Here is a tiny trained network, its code and every weight. The questions are about switching its units off for an input and a target symbol, where a switched-off unit gives its printed mean instead of its output.

import numpy as np


def w(rows, s, z=0):
    codes = np.array(rows[::2]) - 128.0
    scale = np.full(codes.shape[1], s)
    scale[-1] = z or s
    return codes * scale


def softmax(a):
    e = np.exp(a - a.max(-1, keepdims=True))
    return e / e.sum(-1, keepdims=True)


def log_softmax(a):
    a = a - a.max(-1, keepdims=True)
    return a - np.log(np.exp(a).sum(-1, keepdims=True))


def net(x, mask):
    ids = ['ΓΘΨβεμξπτφ'.index(c) for c in x.split()]
    T = len(ids)
    res = E[ids] + P[:T]
    u = 0
    for l in range(2):
        r = res
        for j in range(3):
            rows = slice(2 * j, 2 * j + 2)
            q, k, v = (r @ M[l][rows].T for M in (Q, K, V))
            z = softmax(np.where(np.tri(T) > 0, q @ k.T / 2**0.5, -1e9)) @ v
            o = O[l][rows]
            res = res + np.where(mask[u + j], z, o[:, -1]) @ o[:, :-1]
        u += 3
    return log_softmax(res[-1] @ U[:, :-1].T + U[:, -1])


Q, K, V, O = {}, {}, {}, {}
E = w([
[123,140,109],'Γ',
[134,123,102],'Θ',
[216,77,128],'Ψ',
[202,220,58],'β',
[214,86,74],'ε',
[154,103,152],'μ',
[202,127,92],'ξ',
[134,9,95],'π',
[184,142,122],'τ',
[110,90,48],'φ',
],0.016)
P = w([
[176,194,164],'0',
[132,109,106],'1',
[136,100,86],'2',
[142,101,95],'3',
[145,90,80],'4',
[140,87,71],'5',
[131,88,66],'6',
[117,82,45],'7',
[108,79,30],'8',
[79,80,3],'9',
],0.014)
Q[0] = w([
[67,87,137],'0.h1',
[67,82,133],'0.h1',
[62,144,252],'0.h2',
[28,210,219],'0.h2',
[121,119,163],'0.h3',
[174,77,81],'0.h3',
],0.018)
K[0] = w([
[130,43,69],'0.h1',
[114,103,53],'0.h1',
[66,22,167],'0.h2',
[103,3,152],'0.h2',
[142,74,152],'0.h3',
[132,180,164],'0.h3',
],0.019)
V[0] = w([
[107,175,121],'0.h1',
[85,88,109],'0.h1',
[57,175,39],'0.h2',
[146,42,185],'0.h2',
[154,250,227],'0.h3',
[68,152,149],'0.h3',
],0.013)
O[0] = w([
[140,83,169,77],'0.h1',
[188,166,173,131],'0.h1',
[254,163,154,102],'0.h2',
[54,16,137,23],'0.h2',
[30,233,191,254],'0.h3',
[142,106,171,31],'0.h3',
],0.0086,0.0085)
Q[1] = w([
[216,201,95],'1.h1',
[234,136,125],'1.h1',
[132,121,101],'1.h2',
[97,172,102],'1.h2',
[250,73,103],'1.h3',
[198,128,130],'1.h3',
],0.019)
K[1] = w([
[87,43,73],'1.h1',
[87,58,142],'1.h1',
[115,135,114],'1.h2',
[137,118,76],'1.h2',
[250,142,69],'1.h3',
[234,180,115],'1.h3',
],0.021)
V[1] = w([
[86,24,184],'1.h1',
[184,121,5],'1.h1',
[189,126,213],'1.h2',
[145,196,43],'1.h2',
[134,193,213],'1.h3',
[167,153,132],'1.h3',
],0.011)
O[1] = w([
[64,75,45,91],'1.h1',
[145,32,174,107],'1.h1',
[127,58,128,31],'1.h2',
[111,85,195,250],'1.h2',
[207,84,5,163],'1.h3',
[110,123,72,156],'1.h3',
],0.011,0.015)
U = w([
[230,119,20,151],'Γ',
[162,104,77,253],'Θ',
[5,150,119,102],'Ψ',
[146,146,137,59],'β',
[74,122,208,135],'ε',
[65,163,3,29],'μ',
[94,163,174,116],'ξ',
[29,38,84,221],'π',
[86,195,118,63],'τ',
[152,52,213,97],'φ',
],0.0038,0.0057)

Each question gives the input, a string of symbols that net reads in full, and the target symbol t.
The units are the heads (2 rows each of Q, K, V and O). Each row of codes is followed by its name. A weight is (code - 128) times the scale printed after its matrix; where a second scale follows, it is the last column's (O and U).
mask holds one flag per head, layer by layer. A switched-off head (its flag False) gives its mean, the last column of its rows in O, instead of its output. The means were averaged over made-up inputs and are rounded, as every weight is.
A unit's drop is (log p(t) with every unit on - log p(t) with that unit switched off) / (log p(t) with every unit on - log p(t) with every unit switched off).
The circuit of an input: a set's keep is (log p(t) with only the set's units on - log p(t) with every unit switched off) / (log p(t) with every unit on - log p(t) with every unit switched off). Starting from all 6 units, units are removed one at a time, each time the one whose removal leaves the highest keep (on an exact tie, the one counted first), for as long as the keep stays at least 0.8.
circuit, biggest first: the units of the circuit, biggest drop first
unit that matters most: the unit with the biggest drop
which heads matter: for each layer, one digit per head in row order, 1 if its drop is at least 0.15 and else 0, layers parted by /
input Γ β π φ Ψ, target Γ: circuit, biggest first => 1.h3, 0.h2
input π ξ π Γ μ Γ Γ φ ξ Ψ, target π: circuit, biggest first => 0.h2, 1.h1, 0.h3
input ε τ Ψ π μ τ μ τ ξ μ, target ε: circuit, biggest first => 1.h3, 1.h1
input Γ μ π Γ, target Γ: which heads matter => 101 / 001
input Ψ π π, target Ψ: circuit, biggest first => 0.h2, 1.h3, 1.h1
input Γ Γ τ μ π φ, target Γ: unit that matters most => 0.h1
input μ ε τ ξ Ψ Γ ξ Ψ π, target μ: circuit, biggest first => 0.h2, 1.h1, 0.h3, 1.h2
input ε π Γ β Ψ π μ, target Γ: which heads matter => 010 / 000
input φ Γ Ψ φ π μ π Γ π, target φ: circuit, biggest first => 1.h1, 0.h3, 0.h1, 1.h3
input π ε ξ, target π: which heads matter => 011 / 101
input π Γ μ Ψ ε, target π: circuit, biggest first => 0.h2, 1.h1, 0.h3, 1.h3
input π μ Ψ, target π: circuit, biggest first => 0.h2, 1.h1
input τ Γ ξ, target τ: circuit, biggest first => 0.h3, 1.h1, 0.h2
input β Γ μ, target Γ: which heads matter => 010 / 001
input π τ π φ Ψ μ Γ, target π: which heads matter => 011 / 100
input π τ φ ξ Γ ξ Γ π Ψ Θ, target π: which heads matter => 111 / 100
input π π Θ β, target Γ: circuit, biggest first => 0.h2, 1.h3
input Θ π Γ φ ε Γ φ β Γ, target Γ: which heads matter => 010 / 001
input ε φ Γ, target ε: which heads matter => 011 / 101
input φ β τ π β Ψ Ψ φ π, target φ: which heads matter => 001 / 110
input Γ φ ε Ψ, target Γ: which heads matter => 101 / 001
input Θ Θ β Θ Ψ Ψ τ Ψ Ψ π, target Γ: which heads matter => 010 / 001
input Γ τ ε π φ Θ π ξ, target Γ: circuit, biggest first => 0.h3, 1.h3, 0.h1
input φ Θ ξ, target φ: circuit, biggest first => 1.h1, 0.h3, 1.h3
input Γ τ τ π π τ β, target Γ: which heads matter => 000 / 001
input π μ ξ Γ ξ π φ ξ Θ, target π: circuit, biggest first => 0.h3, 1.h1, 0.h2
input τ φ Γ μ Ψ φ β Θ ξ π, target Γ: unit that matters most => 0.h1
input μ Θ ε Γ ξ τ π ξ μ, target μ: unit that matters most => 0.h2
input ε Γ π π ξ φ Θ ε, target ε: circuit, biggest first => 1.h3, 0.h2
input φ ξ π τ Ψ Γ μ τ, target φ: circuit, biggest first => 1.h1, 0.h3, 1.h3, 0.h1
